Each row comes from the steps of one walk. Every step used is in the known rows, and no mark comes twice. Write the walk behind each row, first mark first.
Known rows:
zafek/mena/zeda/feso: [-0.87 -0.19  0.32  0.36 -3.80 -1.27  0.69 -0.52 -0.53 -1.12 -0.44  1.68
 -0.29 -0.55  0.01 -1.06 -0.45 -1.93  0.82  0.43 -2.83  1.59  0.98 -1.40
 -2.18 -0.55 -2.25 -1.17 -1.73 -0.49  0.04 -0.02 -1.83  0.08  0.89  1.40
 -5.95  0.40 -0.70  1.13 -1.17 -3.03  0.55  0.67]
gotepo/beni/feso/mena: [ 1.53 -2.19  0.58 -0.46  0.19 -0.71 -0.02 -0.48  1.50  1.50 -0.58  1.19
 -0.32 -0.96  0.83 -2.00 -0.14 -1.66 -1.91  1.20  0.99 -0.43 -1.25  0.54
  0.21 -0.64  0.40  0.48  0.76 -0.95 -0.11 -1.71 -0.80 -1.93 -1.66 -2.55
  1.81  1.82 -1.89 -0.75 -3.49  0.12 -2.76  0.41]
zozif/beni/gotepo/zafek/guga/mena/zeda: [ 2.43  2.04  1.03  0.31  0.05  0.90  0.83  0.59 -0.91 -0.18 -3.58  2.18
  1.86 -0.71  1.04 -0.40 -1.16 -1.70 -0.05  0.98 -1.10  1.25  0.50 -0.25
  1.99 -0.80 -1.97  1.49  2.04 -0.19 -2.20 -0.20 -2.08 -0.57 -0.73 -1.52
  4.85  1.37  0.32 -0.40 -1.45 -1.02  1.68 -0.30]
zozif/guga/mena/gotepo/beni/zafek: [-0.91  1.61 -1.29  0.12  1.40 -0.64  1.40  0.75  0.64  0.24 -0.28 -1.70
 -0.14  0.54 -1.58  0.14  1.51  3.01  0.11 -0.17  0.90  1.01 -1.11 -2.33
  4.19  2.88  2.50  1.17 -0.03  1.56  0.16  3.03 -4.47  1.86  2.40 -0.64
  4.40 -1.67 -2.04  0.14 -1.27  1.37 -0.78 -0.11]
gotepo/mena/zeda/zozif/guga: [-3.57 -1.33 -0.84 -0.53 -3.05 -1.84  2.42  0.51 -0.49 -1.43 -2.51 -0.55
 -0.90 -0.31 -2.68  0.30  0.77 -1.42  0.74  1.59  0.77  2.48  1.09 -1.07
  1.79 -0.28 -2.18  1.45 -1.79 -0.32  0.11  0.13 -2.43  1.24  1.52  0.30
 -2.02 -0.62  0.40 -0.49  1.38  2.14 -0.20  0.31]
mena/zeda/feso/zafek/guga/zozif: [ 1.50 -2.88  1.35  1.33 -2.57 -1.81 -0.74 -0.63 -0.11 -2.08  0.52  1.71
 -0.35 -1.13  0.40  0.09  1.58 -1.90 -2.38  1.53 -2.66  2.40  0.90 -0.69
 -0.86 -2.65 -0.49  1.06 -4.78 -0.95  1.08 -0.25  0.72  0.57 -1.45  0.69
 -3.20  2.56 -2.30 -1.02  0.90 -2.29 -0.21 -1.25]
mena/gotepo/zafek/guga: [ 6.52  1.65 -0.27 -1.33 -0.44  1.55  0.24 -0.13  0.94  0.19  2.69 -1.32
  0.15 -0.89 -1.23 -0.19  0.28  1.84  1.99  1.57 -0.63  1.46 -1.82 -1.65
 -1.11  1.17 -0.06  1.81  0.65  0.69 -1.70  0.54 -0.10 -0.31 -0.86 -0.11
  4.70 -1.70  0.53 -0.14  0.88 -0.62  1.16 -2.23]
zeda/zozif/guga/gotepo/zafek/feso/mena: [-2.35 -0.48 -1.74 -2.30 -2.74 -2.12  2.05  1.15  0.09 -3.18  2.12  0.57
 -1.79  1.31 -1.36  0.34 -1.31  1.94 -0.02 -0.02  2.10  1.31 -1.27 -2.80
  3.06  0.42  1.61  2.30 -1.80  0.43 -0.95 -1.11 -2.18  1.23  3.44 -0.67
  1.53  0.00 -1.11  0.77  1.62  1.79 -0.99 -1.13]
beni/zeda/feso/zafek: [-0.41 -0.65  0.82 -0.85 -0.09 -1.54 -1.52  0.09  0.01 -1.80  1.85  1.02
 -1.23 -2.74  0.53 -2.39 -0.15  1.10 -0.53  0.74  1.14  0.54 -0.40 -0.30
 -1.35 -0.90 -1.27  0.62 -1.15 -0.11  1.14 -2.32  0.13  2.10 -3.11 -0.12
 -0.78  1.29 -2.39  0.15 -2.44 -3.01 -2.30  0.25]
mena/zeda/zafek/feso/beni/gotepo/guga: [ 1.09  0.70  2.51  2.03 -2.66 -2.49  0.42 -1.61  0.55 -1.11 -1.08  3.72
  0.95 -0.34  0.38  0.05  1.40 -0.64  0.78  1.31 -1.84  2.76  2.48  1.86
 -1.29 -1.99 -0.42  0.30 -2.00 -2.01  0.85  1.21 -0.60  1.50  0.04  2.05
 -4.99  3.87 -1.30 -1.24 -0.88 -3.00  1.49 -0.47]
gotepo/zafek/mena/zeda/feso/beni: [ 3.14  0.27  0.85  1.36 -3.18 -0.37  0.19  0.94  1.25 -1.39 -0.36  0.97
 -1.46 -1.71 -0.93 -1.48 -1.57 -2.74  0.28  0.45 -2.88  1.68 -0.24 -2.62
 -2.15  0.30 -3.27 -0.04  0.90 -1.21 -1.23 -3.31 -2.10 -0.71  1.92 -0.41
 -2.63  0.63 -1.27 -0.08 -0.78 -2.61  2.33  0.13]
zeda/feso/beni/gotepo/zafek: [ 2.18 -0.92  1.42  0.40 -1.77  1.08 -1.52 -0.90  1.66 -2.41  1.08  0.85
 -0.96  0.21  0.91 -0.32 -3.06 -1.93 -1.81 -0.98  0.43 -0.01  0.87 -1.48
  1.29 -0.74 -1.64 -0.82 -0.44 -0.30 -0.92 -2.19 -0.83  1.45  0.80 -1.13
 -1.32  1.15 -1.05 -0.64 -1.29 -1.76 -0.60  0.09]
mena/zeda/zafek/feso: [-0.25 -0.21  2.03  1.62 -2.43 -3.98  1.54 -1.47  0.03 -0.66 -0.78  3.39
  0.48 -0.91 -0.24  0.80  2.32 -0.62  0.61  1.70 -2.52  3.33  1.99  1.53
 -1.80 -1.42 -0.32  1.26 -2.35 -2.66  1.32  1.88 -1.07  2.26 -1.14  1.39
 -5.16  3.08 -1.37 -0.45  0.35 -2.76  0.85 -0.32]
gotepo/guga/zozif/beni/feso/zeda: [ 2.87  1.98 -0.21  1.27  0.07  2.44 -1.72  2.78 -0.92 -2.03  0.09  0.66
  1.52  0.07  2.95 -2.00  0.66 -1.87 -2.15  1.83 -0.37 -1.66  0.04  0.23
 -0.24 -3.03  1.03  0.93 -1.73  0.49  0.28 -3.37  2.59 -1.42  2.42  2.75
  1.50 -0.13 -0.60 -0.33 -2.80  0.15  0.75 -0.25]
gotepo/mena/zeda/zafek: [-2.09 -0.78  0.56  1.22 -2.40 -1.75  1.48 -0.33  0.25 -0.91 -2.86 -0.20
 -0.01 -1.28 -1.53  0.14  1.07 -1.48  2.13  1.65 -0.84  2.76  1.79  0.97
 -0.09 -0.60 -2.97  0.78 -0.74 -2.18  1.60  0.93 -2.55  1.27  0.50  1.70
 -2.45 -0.26  0.27 -0.69  0.26 -0.12  0.56  0.85]
feso/beni/zafek/mena: [-0.12  1.58  0.68  1.06 -0.30  0.90 -1.06 -2.02  2.04 -0.59 -2.02  0.03
 -0.51 -0.13  0.28 -0.34 -2.08  0.13  0.11 -1.81  0.46 -0.67  0.04 -0.45
 -0.51  1.09 -3.47 -3.24  2.52  0.00 -2.19 -2.89 -1.13 -1.75  2.90  3.00
 -3.73  1.66  0.38 -0.56 -4.34 -3.01  0.02 -0.43]
feso/zeda/zafek/guga/mena/gotepo: [ 2.48  0.75 -0.47 -1.03  0.27  0.80 -2.53 -0.66 -0.35 -0.61  0.32 -1.99
  0.16 -1.40  1.40  0.50  2.75  2.28  1.93  1.94 -2.50  1.03  1.28 -0.70
 -1.45  1.20 -1.55 -1.35 -2.82 -1.85  0.97  0.72 -1.14  0.95  0.76  4.83
 -1.80 -0.30  0.66  0.80 -0.93 -2.40  0.01 -1.10]
guga/zozif/beni/zeda/zafek/feso/mena: [-1.89  1.24 -0.78  1.14  2.39  0.60  0.13  2.20 -0.53 -0.43 -3.09  2.77
  0.40 -1.32  2.85  0.76  0.62 -0.55 -2.10  1.29 -1.06 -0.72 -1.55  1.10
 -0.23 -1.43 -0.06  2.30 -0.33 -0.56  1.39 -3.21  0.84  0.86 -0.93  3.26
  0.97  2.16 -0.35  0.43 -2.59 -2.01  0.46 -0.50]
feso/zafek/mena/gotepo: [ 1.29  0.50  0.96  0.01 -0.67  0.29 -1.31 -1.28  1.68 -0.53  2.16 -1.76
  0.15 -1.30  0.57 -1.00 -1.50 -0.50  3.63  0.17  0.14  0.69 -2.07 -0.68
 -2.28 -0.49  0.14 -1.58  0.26  0.01  0.08 -2.59  0.11 -0.17  0.40  4.17
  1.33 -0.87 -1.38  0.45 -1.56 -2.90  2.02 -1.30]
zozif/guga/mena/zeda/feso/beni: [-3.84  0.01 -0.76  1.05  0.48 -1.66  0.47  1.60 -0.45 -1.63 -1.26 -0.05
 -1.10  0.88 -1.42  0.63  0.86  1.68 -2.17 -0.30 -0.43  1.15  0.34 -3.02
  4.30  1.56  0.74  0.01 -1.93  1.64  0.52  1.58 -4.08  3.28  2.11 -0.25
 -0.39 -0.39 -3.15 -0.34 -0.24  0.17 -0.55  0.02]
beni/gotepo/zafek/mena/zeda/zozif/guga: [ 3.25  1.44 -0.93  0.51 -3.66  0.80  1.42  0.59  0.42  0.15 -1.58  1.03
 -0.19  0.39  0.04 -1.55 -1.18 -2.29  2.37 -1.05 -0.31  1.12 -0.47 -0.66
  0.66 -0.41  0.02  1.01  0.00 -0.42 -2.73  0.64 -2.71 -1.79  2.90 -2.48
  0.09  1.84  0.75 -0.28 -0.07 -0.30  2.45 -0.50]
feso/zafek/mena/zeda/zozif: [-0.62 -1.27  1.09  0.40 -2.46 -1.57 -0.49 -1.06  1.03 -1.20  0.65 -0.30
 -0.62 -1.57 -0.02 -1.22 -0.87 -1.80  2.24  0.28 -0.57  1.55 -0.99 -0.88
 -2.08 -1.33 -0.89 -1.24 -1.39 -0.77  0.07 -3.35 -0.07 -0.64  0.68  3.64
 -2.25  1.28 -1.83 -0.04 -0.86 -2.63  1.86 -1.19]
beni/zafek/feso/mena/zeda/zozif/guga/gotepo: [-0.12  1.29  0.24  0.35 -3.74 -3.29  1.28 -2.12  0.95 -2.46  0.79  2.19
 -0.23  1.21  0.70  0.59  1.51  0.86  0.73  0.26  0.50  1.67 -0.08  0.27
 -0.37 -1.41  0.74  1.36 -1.71 -2.15 -0.45  2.39 -2.70 -0.93  2.86  0.76
 -0.81  2.27 -0.57  0.87 -1.96 -1.84 -2.10 -0.62]
feso/zeda/zozif/guga/mena/gotepo/beni/zafek: [ 0.61  0.04 -2.24 -2.86 -0.63 -0.43  0.04 -0.52 -0.35 -0.33  0.29 -2.07
 -0.94 -1.12 -0.63  0.74  2.37  1.40  0.22  1.48  0.26  0.39  1.01 -2.81
  2.19  2.07 -0.07  0.29 -3.06 -0.36 -0.67 -1.43 -1.17  1.42  2.59  1.86
 -1.03  0.29  0.13  1.12 -0.62  0.97 -1.32 -0.40]
zafek/guga/gotepo/beni/mena/zeda: [ 3.73 -0.58  1.00 -1.34 -0.74  0.22 -1.82  0.09  0.22 -0.46  0.22  0.93
  0.71  0.68  0.01 -1.50 -0.44  3.09 -0.35  1.69 -0.93  2.94  0.53 -0.23
 -0.26  0.64 -0.78 -0.12 -0.22  0.78 -0.47  2.27 -2.08 -4.34  0.16 -1.60
  3.13  0.62 -0.12 -1.52 -0.15 -0.32 -2.43 -0.72]
zozif/beni/feso/zeda/zafek/mena/gotepo/guga: [ 1.02  3.03  0.50 -1.03 -0.10 -0.10  0.43 -0.03 -1.71 -1.34 -0.37  1.15
  2.08 -1.32  2.65 -1.24 -1.46 -1.46  0.49  1.82  0.26 -0.55  0.24  0.35
 -0.38 -1.91 -1.89  0.27  1.27 -0.55 -2.56 -3.13  0.06  1.67 -0.46  2.12
  0.95 -0.82  0.06  1.44 -4.28 -3.15 -0.52 -0.26]
zafek/guga/mena/zeda/zozif: [ 0.35 -1.03  0.10 -0.50 -0.97 -0.34 -0.64  0.91 -0.54 -0.85 -0.63  0.00
 -0.47  0.84 -0.93 -1.36  2.76  1.59 -0.90  1.72 -1.69  2.39 -0.17 -2.17
  0.01  1.03 -1.65 -0.51 -2.97  0.24  0.07  2.92 -3.05 -2.44 -0.48  1.31
  0.24  0.05 -0.74 -0.80  0.13  0.53 -1.01 -2.07]
gotepo/mena/zeda/zafek/guga: [-1.26 -0.98  0.80  0.92 -2.54 -1.12  0.85 -0.30  0.24 -1.27 -2.88 -0.42
  0.02 -0.89 -1.34 -0.23  1.30 -1.04  1.71  1.92 -1.00  3.22  1.31  0.61
 -0.68 -0.63 -3.26  0.55 -1.15 -1.79  1.22  1.71 -2.84  0.11  0.59  1.85
 -2.19 -0.41  0.74 -1.00  0.20 -0.15  0.31  0.09]
zafek/mena/gotepo/beni/feso/zeda/zozif/guga: [ 1.14  1.37 -1.37 -2.60 -1.54  0.36  1.21 -0.47  0.36  0.83  0.94 -0.74
 -0.06 -0.56 -0.36 -1.48 -0.73 -0.20  2.12  0.92  0.31  0.53 -1.29 -2.24
 -0.74  1.68 -0.14 -0.65 -0.01  0.97 -1.93 -1.33 -1.79  0.00  1.67  1.40
 -1.39 -1.40  0.12  1.54 -2.54 -0.90 -0.28 -0.36]
zozif/beni/feso/zeda: [-0.20  1.58  0.26 -1.13  1.07 -0.68  0.39  0.43 -2.15 -0.66 -1.53  1.56
  1.52 -0.94  2.44 -0.25 -1.07 -2.61 -1.84  1.60  0.62 -0.96  0.33  0.25
  0.71 -1.94 -1.93  0.51  1.17 -0.43 -3.00 -3.19  0.39  1.39 -1.62 -0.43
  1.12  0.00 -0.07  1.00 -3.02 -1.79 -1.53  0.01]
zozif/beni/gotepo/mena/zeda/feso/zafek/guga: [ 0.64  0.47  1.84 -0.38 -0.95  1.01  0.11 -0.92 -0.68 -1.69 -3.22  1.34
  2.06 -0.56  1.64 -0.02 -2.34 -2.78  0.04  1.11  0.58  1.66  0.78  0.34
  1.83 -2.54 -2.28  0.96  0.89  0.01 -1.63 -0.56 -1.33  0.34 -0.67 -0.16
  3.59  0.71  0.95 -0.48 -1.71 -1.18  0.68 -0.13]

Write each row's walk:
[ 3.71  2.08 -0.18  0.14 -2.07  0.47  0.08  1.30  0.94 -0.27 -0.18  0.89
 -0.16  1.42  0.86 -0.80  0.55 -2.68  1.50  0.37  0.40  1.10 -0.19 -1.08
  0.96 -0.13  1.34  1.13 -1.01 -1.29 -1.56  1.30 -3.40 -0.51  2.75 -2.22
  2.18  1.11 -0.10 -0.03 -0.16  0.91  1.51 -0.30] : beni/gotepo/zafek/feso/zeda/zozif/guga/mena
[ 1.01  0.80  0.74 -1.18 -1.04 -0.54 -1.66  0.05  0.15 -2.24  3.08  0.64
 -0.68 -2.71  0.59 -3.33 -0.50  1.83  1.10  1.21  1.00  0.51 -0.60 -0.74
 -2.24 -0.96 -1.13  0.27 -1.11  0.59  1.13 -2.46  0.25  1.85 -2.13  1.60
 -0.35  0.16 -2.28  0.58 -3.41 -3.61 -1.52  0.10] : beni/zeda/feso/zafek/mena/gotepo/guga
[-1.04  1.37 -1.46 -0.17  1.60 -1.08  0.78  1.33  0.06  0.08  0.18 -1.67
 -0.22  0.19 -0.62 -0.19  1.77  2.40  0.18  0.57  0.57  0.80 -0.83 -2.02
  3.62  2.41  2.30  0.77 -1.09  0.73  0.19  2.08 -4.29  3.13  1.76  0.06
  2.75 -1.76 -2.51  0.37 -1.54  0.55 -1.09 -0.29] : zozif/guga/mena/gotepo/beni/feso/zeda/zafek
[ 2.27 -1.00  1.32  0.60 -2.60  0.72 -1.89 -0.45  1.57 -3.46  4.22 -0.93
 -0.36 -0.60  1.80 -1.50 -1.68 -1.91  0.16  0.43 -0.33  0.51 -0.95 -1.77
 -1.41 -2.17  0.71 -0.23 -2.91 -0.33  1.55 -2.60  0.37  1.12  1.28  3.09
  0.10 -1.14 -2.32  0.58 -1.62 -2.42  0.25 -0.50] : zeda/feso/zafek/mena/gotepo/guga/zozif
[-0.07  0.35 -1.30 -1.01 -0.51  0.42 -1.52  0.89 -0.65 -1.91  1.80  1.48
 -1.20 -2.25  1.24 -1.86  0.62  3.11 -0.33  1.33  0.20 -0.96 -0.69 -0.26
 -1.07 -1.23 -0.80  1.28 -2.30  0.61  2.03 -1.94  1.11  1.75 -2.50  1.74
  0.05  1.11 -1.52  0.84 -2.88 -3.13 -2.40 -0.01] : beni/zeda/feso/mena/gotepo/guga/zozif
[-2.43  0.05  0.51 -0.90 -2.61 -3.12  0.33 -0.13  0.00 -2.54  1.26  3.64
 -0.62  1.89  0.56  1.60  0.98  0.32 -0.19  2.08 -0.21  1.81 -0.21 -0.78
 -0.54 -1.84  1.61  1.07 -3.00 -0.78  1.21  1.29 -1.59  1.44  0.72  1.29
 -1.07  1.66 -1.74  0.95  0.30 -1.26 -0.98 -0.56] : zafek/feso/mena/zeda/zozif/guga/gotepo
[ 0.97 -0.19  0.36  0.18 -1.77  1.51 -2.24 -0.16  1.01 -2.33  2.15 -0.11
 -1.32  0.19  1.29  0.10 -3.36  0.87 -1.14 -0.02  0.75 -0.56  0.77 -1.06
  0.31 -0.87 -1.30 -1.03 -1.10  1.21 -0.18 -3.93  0.18  1.70  1.11  2.01
 -0.77  0.08 -0.43 -0.38 -1.97 -2.57 -1.94 -0.01] : zeda/feso/beni/mena/gotepo/guga/zozif
[ 3.05  2.72  1.36  2.01 -2.37  0.56 -0.71  0.17  0.60 -0.63 -0.09  1.97
  1.86  1.63  1.71 -2.29  1.36 -0.87  2.75  0.57 -0.23  0.92  1.80  1.77
  0.46 -1.76  1.70 -0.13 -1.68 -1.30  1.14  3.54 -2.24 -0.87  1.76  0.81
  1.33  1.61 -1.01 -0.80 -2.04 -0.36  1.51  0.28] : beni/gotepo/guga/mena/zeda/zafek/feso
[-0.31 -1.15 -1.26  1.42 -2.05 -1.61 -0.17  0.50 -0.79 -0.68 -0.38  1.96
 -0.73  0.19  2.65 -1.39  1.54 -0.91 -1.00  0.82 -0.87 -0.82 -1.86  1.72
 -1.74 -3.41 -0.59  0.36 -3.02 -1.99 -0.94 -0.03 -0.40 -1.66 -1.82  1.00
 -2.23  2.26 -1.39 -0.09 -2.53 -3.27 -2.62 -2.27] : beni/feso/mena/zeda/zafek/guga/zozif
[ 1.03  1.25  1.67 -0.35 -1.43 -0.76  1.01 -1.58 -0.74 -2.88 -2.09  1.51
  1.97 -0.79  0.94 -0.07 -1.21 -0.27 -0.96  1.14 -0.29  2.23  1.21 -0.13
  1.39 -1.37 -3.28  1.59  1.34 -0.81 -1.75  0.54 -2.19 -0.72  0.53 -0.16
  2.84  0.21  0.69  0.22 -2.57 -1.86 -1.58  0.07] : zozif/beni/zafek/guga/gotepo/mena/zeda/feso
[-0.82 -0.50  0.00  0.41 -2.57 -3.04  0.77  0.39  0.01 -1.21  1.68  0.41
 -0.74  0.17  1.01 -2.96 -0.61 -3.19  0.12  0.01  1.88  0.27 -2.35 -0.19
 -1.17 -2.58  0.32 -0.28 -1.69 -0.78 -2.85 -2.27 -1.25 -0.49  0.04 -0.24
 -2.13  0.47 -2.77  0.01 -2.50 -1.96 -1.56 -1.84] : beni/feso/zafek/mena/zeda/zozif/guga
[ 1.88  1.27 -0.97 -2.54 -1.70  0.39  0.98 -0.89  0.57  1.19  1.19 -0.45
  0.15 -0.93 -0.16 -1.68 -0.60 -0.80  2.60  1.29 -0.05  0.39 -0.81 -1.62
 -1.61  1.46 -0.91 -0.94  0.15  0.16 -1.57 -1.83 -1.13 -0.56  0.65  1.84
 -1.66 -1.10  0.21  1.55 -2.70 -1.22 -0.29 -0.19] : zafek/mena/gotepo/beni/feso/zeda/zozif
[-0.47  0.42 -1.99 -1.77 -1.70 -2.06  0.37  1.45 -1.34 -1.59  1.60 -0.34
 -0.54  0.88  1.02 -1.72  0.63 -1.97 -0.44  1.28  2.19 -0.54  0.12 -0.58
  1.04 -1.23 -0.46  0.20 -2.54 -1.26 -2.64 -1.30 -1.34  0.43  1.21 -1.32
 -1.60 -1.08 -1.12  0.84 -1.27  0.57 -3.73 -0.49] : beni/feso/zeda/zozif/guga/gotepo/mena
[ 2.56 -2.15  1.96  0.37 -1.38  1.18 -2.36 -0.62  1.01 -3.34  1.84 -0.12
  0.04 -0.08  2.75 -0.75 -1.75 -2.43 -2.14  0.21  0.07  1.06 -1.04 -1.16
 -0.04 -2.86  0.17  0.44 -2.76 -0.30  0.17 -1.34 -0.08 -0.02 -0.10  0.78
  1.91  0.50 -1.27 -0.44 -1.08 -1.86 -0.56 -1.39] : zeda/feso/zafek/guga/zozif/beni/gotepo
[-1.50  0.65 -0.63 -0.03 -1.38 -0.86 -0.71  0.41  0.43 -0.62 -1.59  0.87
 -2.03 -0.21 -1.26  0.87 -3.93  2.98  0.42 -0.53  0.92  0.67  1.17 -0.80
  1.71  1.15 -3.08 -1.46  1.69  1.59 -2.70 -5.01 -1.58  0.32  1.97  0.52
 -1.28  2.40 -0.16 -1.52 -0.70 -2.49 -1.10 -0.36] : feso/beni/mena/zeda/zozif/guga/gotepo/zafek
[ 4.05  2.38 -0.04 -0.65  0.42  1.88 -0.69  0.28  0.17 -1.47  3.30 -0.14
  1.43 -1.55  0.88 -1.01  0.03  1.84  1.03  2.04  0.65 -0.28 -0.82 -0.25
  0.03 -1.40  1.57  2.05 -1.12  1.54  0.84 -2.31  2.86  1.95 -0.98  3.33
  4.57 -1.01 -1.25  0.13 -1.76 -1.41  0.63 -1.20] : mena/gotepo/guga/zozif/beni/zeda/feso/zafek
[ 1.66 -0.38  0.58 -0.11 -0.37 -2.86  0.42 -0.47  0.87 -0.48  1.29  2.82
  1.20 -0.49  0.30 -1.54 -0.50  1.44  0.52  1.19 -0.48  1.36  1.40  1.64
  2.11 -0.09  0.63  1.06  0.45 -2.25  1.38  0.61 -1.55 -0.74 -0.71 -2.45
  2.72  1.57 -3.77 -0.50 -1.31 -0.92 -2.85  1.11] : guga/gotepo/beni/feso/mena/zeda/zafek
[-1.12  0.80  0.49 -0.37 -0.35 -1.68  0.80 -0.25 -1.81 -1.96 -1.56  3.06
  1.54 -0.71  2.43 -0.43 -1.69  0.21 -0.79  1.30 -0.25  0.24 -0.28  1.21
  0.94 -2.71 -2.17  1.05  0.96 -0.98 -1.90 -1.26 -0.91  0.40 -2.16  0.43
  2.45  1.14 -0.93  0.55 -3.02 -3.55 -1.99 -0.98] : zozif/beni/feso/mena/zeda/zafek/guga/gotepo
[ 2.14  1.93  0.61  2.14 -1.47  1.38 -1.00  1.39 -0.15 -2.63 -0.64  2.18
  1.42  0.20  2.59 -0.95  1.19 -1.05 -1.54  1.91 -1.19 -0.45  0.00  0.61
 -0.86 -3.64  1.12  1.62 -1.94 -0.09  1.39 -1.87  1.77 -1.76  2.72  3.79
  1.33  1.53 -0.62 -0.37 -2.94 -0.96  1.26 -0.38] : gotepo/guga/zozif/beni/zafek/feso/mena/zeda
[ 2.62  0.46  1.28 -0.21 -0.82 -2.56  0.17 -1.46  1.62 -0.74  1.02  3.00
  1.42  0.00 -0.01 -0.50  0.30  1.50  0.53  1.42 -0.70  2.13  1.79  1.00
  1.57  0.29  0.89  1.18  0.62 -2.08  1.74  1.70 -1.85 -1.74  0.83 -2.01
  3.23  1.97 -2.92 -0.32 -1.34 -0.52 -2.37  1.51] : guga/gotepo/beni/zafek/feso/mena/zeda
[-0.18  1.31 -0.89  0.45  2.12  1.37  0.00  1.95 -0.43 -0.50 -1.38  1.31
  0.64 -1.95  2.22 -0.14 -0.46 -1.26 -1.58  1.06 -0.78 -0.66 -1.77 -0.25
  0.12 -1.02 -0.24  1.91 -0.34  0.63  0.47 -4.35  1.50  1.04 -1.13  2.89
  1.80  0.66 -0.88  0.57 -2.48 -2.05  0.64 -0.62] : guga/zozif/beni/zeda/feso/zafek/mena/gotepo
[-0.03  1.04  1.67 -0.59  0.68 -0.88  0.06  0.51 -0.72 -2.14 -0.52  1.04
  1.85 -0.30  1.95 -1.55 -2.53 -2.26 -0.79  1.51  1.91  0.63 -1.03  0.48
  1.04 -2.51 -1.79  0.74  2.14 -0.34 -2.52 -2.45 -1.00 -0.22 -1.37 -0.42
  5.14 -1.15 -1.29 -0.13 -2.95 -1.38 -1.61 -0.73] : zozif/beni/feso/zafek/guga/gotepo/mena
